Input: 4	9	2	1	8	5
Output: 5
Input: 0	4	0	5	5	9	5
Output: 5
Input: -507	407	445	-37	-716	241	955
Output: 955
Input: 8614	8331	2556	3326	4041
Output: 4041
Input: 48	59	222	42
Output: 42
Input: 36	144	73	76	192	153
Output: 153
Input: 952	650	33	962
Output: 962
Input: 40	-13	1	-1	-9	14	-33
Output: -33
---
[[-50 -37 -17 -77 -60 -62  53]
 [-41 -56 -21 -74 -21 -15  53]] yields -56

[[56 39 37 31 55]
 [59 17 26 47 85]] yields 17

[[ -7  -9  -5 -17]
 [-85  -9  -2  -6]] yields -9

[[ 62  -5 -39  31   8]
 [ 26  62 -85  25 -59]] yields 62

[[-49 -20  18 -36   4  18 -94]
 [ -4  -4  18 -20  20   7   8]] yields -4

[[ 42  51  27  28  27  39]
 [-29 -88 -23 -27 -23 -38]] yields -88

[[64 73 59 46 59]
 [53 59 46 83 50]] yields 59
---
array([5651, 8413, 1024, 7802, 4156, 5035, 1524]) Answer: 7802, 8413

array([815,  86, 709, 918, 440]) Answer: 709, 918

array([[ 325,  288,  -62, -865, -451],
       [ 629,  292, -162, -887, -171],
       [ 181,  234,  -43, -804, -563]]) Answer: -162, 629

array([[168, 128,  84, 136, 200],
       [159, 148, 191, 141, 169],
       [ 30, 207, 104, 221,  88]]) Answer: 191, 221

array([[5, 6, 4, 3, 3],
       [7, 6, 1, 6, 6],
       [4, 4, 1, 4, 5]]) Answer: 1, 7

array([214, 101, 248,  15, 152]) Answer: 248, 248

array([992, 686, 963, 838,  60]) Answer: 963, 992

array([5, 6, 3, 7, 1]) Answer: 3, 7
---
[76 16 65 38] 16

[[ 52  -8 -99 -98]
 [-32 -74 106  97]] -8

[[-99  61  51  40]
 [ 99 -50 -22 -69]] 61

[-44 -74  91 -51] -74

[ 75  77 -45 -34] 77

[  41 -100   23   85] -100
---
198  186  141   48   64 -> 141, 198
85  69  60  21  90  57  71 -> 21, 90
4  2  4  5  7  8  6 -> 5, 8
-47   50   47   16   -1 -> 47, 50
3882  3753  6638  7969  1641 -> 6638, 7969
77  90  31  21  82 -> 31, 90
269   15  896  572  424 -> 896, 896
---
[25 31 90 24 28 41] >> 41

[[169  17  93 216 252]
 [ 70  89  73 229 106]
 [ 73 154  54 166 121]] >> 121

[[ 9 66 26 50]
 [94 40 37 72]
 [97 51 34 69]] >> 69

[462 833 384 307 146 955] >> 955

[1750 9466 7809 9259 8201] >> 8201

[ 48  44 211  20] >> 20

[2572 1839 4691 7093 8195 8564 2962] >> 2962
---
[[23, 91, 208, 42, 71, 85], [71, 148, 103, 50, 75, 145], [41, 107, 142, 53, 80, 142]] --> 91
[[5973, 9856, 5402, 5313, 5008, 4420], [5086, 8479, 5474, 3166, 2688, 6194], [4314, 4524, 5202, 5785, 4502, 5321]] --> 9856
[[8114, 9980, 7723, 7337], [5224, 7819, 6266, 2679], [7409, 7513, 4238, 7876]] --> 9980
[[834, 99, 83, 444, 116], [802, 126, 146, 428, 158], [125, 134, 155, 257, 927]] --> 99
[[156, 103, 59, 12], [123, 116, 44, 3], [196, 95, 96, 10]] --> 103
[[45, 66, 15, 36, 32], [46, 13, 63, 53, 54], [53, 9, 24, 93, 73]] --> 66
[[835, 845, 850, 225, 791, 280], [813, 199, 157, 41, 814, 131], [22, 17, 94, 827, 146, 2]] --> 845
[[53, 38, 40, 75, 88, 17, 41], [82, 37, 47, 77, 77, 37, 30], [77, 37, 46, 78, 81, 32, 31]] --> 38
[[304, -262, 232, 429, 832, 12], [597, -506, 691, -343, 289, -271], [764, 276, 943, 220, 521, -249]] --> -262
---
[[ 50 -78 -69  75  17]
 [-70  76  37 -75 -13]
 [-73  39  67 -13 -61]] → 76

[[-100  -61  -42   27   33  -22]
 [ -29  -94   52  -24  -30  -47]
 [ -35   11   14  -34  -16    9]] → -94

[[  9  64  11 -69]
 [ -2  34  62  77]
 [-74  68  14  21]] → 34

[[   0   -7   53   40   13   19]
 [   1   -9 -101  -19  -82    2]
 [  18   -2  -89   -4  -70   -7]] → -9

[[-23  25  -4   1 -38]
 [ 54 -21  37  -3  17]
 [ 31  22 -76  12  35]] → -21

[[-90 -86 -49 -64  81 -84]
 [  1  23  96  89  -2  52]
 [ 55  63  -9  83   4  86]] → 23

[[ 34 -17  36  78   9 -16]
 [ -5   3  20  65  26 -41]
 [  1   5  47  81  19 -14]] → 3
---
array([[2134, 6802, 5726, 6719, 4993, 1123],
       [4885, 5961, 9776, 4092, 7708, 8763]])	6719

array([-259, -964, -706, -218,  638, -617])	-218

array([75,  4, 64, 62, 22, 31])	62

array([[ 385,  381,   45,  375,  390, -738],
       [-783, -425, -385,  -45,  523, -600],
       [-540,  333,  -47,  233,   59, -558]])	375

array([[759, 736, 843, 246, 698, 687],
       [717, 422, 600, 607, 550, 607],
       [686, 328, 560, 727, 552, 603]])	246

array([[ 65, 183,  29, 127,  96, 100],
       [195, 184, 168,  23,  24, 138],
       [153,  33,  56,  43, 186, 206]])	127

array([[66, 49, 77, 21, 15, 30],
       [25, 88, 62, 81, 21, 84]])	21
---
[2, 80, 14, -41, 103, -98] result: 80

[[-30, -56, 75, -57],
 [6, -89, 19, -31]] result: 19

[[-34, 53, 14, -54],
 [-24, -43, 89, -62],
 [-2, 9, -6, 25]] result: 53

[[64, -58, 107, 36, 8, -22],
 [-4, 54, 1, 8, 52, 33]] result: 64

[[-6, -75, 47, 3],
 [-3, 13, -21, -82]] result: 13

[[-11, -36, -34, -24, -48, -14],
 [15, -36, -12, 23, -95, 3],
 [-10, -74, -91, 2, -26, -30]] result: 15

[[-14, 47, 27, -17, 14, 3],
 [-58, 63, -20, 54, 45, 43],
 [-57, -29, -16, 39, 26, 76]] result: 63

[[43, -12, 32, 76, 8, 38, 47],
 [20, 53, 16, -14, 35, 5, 22]] result: 53
---
array([302, 835, 462, 239, 814, 255]) -> 239
array([4922, 8590, 1224, 5635, 3510, 4680, 5141]) -> 3510
array([820, 423, 740, 541, 192, 499]) -> 541
array([43, 88, 21,  8, 47, 76, 45]) -> 47
array([41, 27, 58, 79, 23]) -> 58
array([96, 73, 33, 29, 22]) -> 33
array([-31,  10, -13,  16,  26,  32,  17]) -> 26
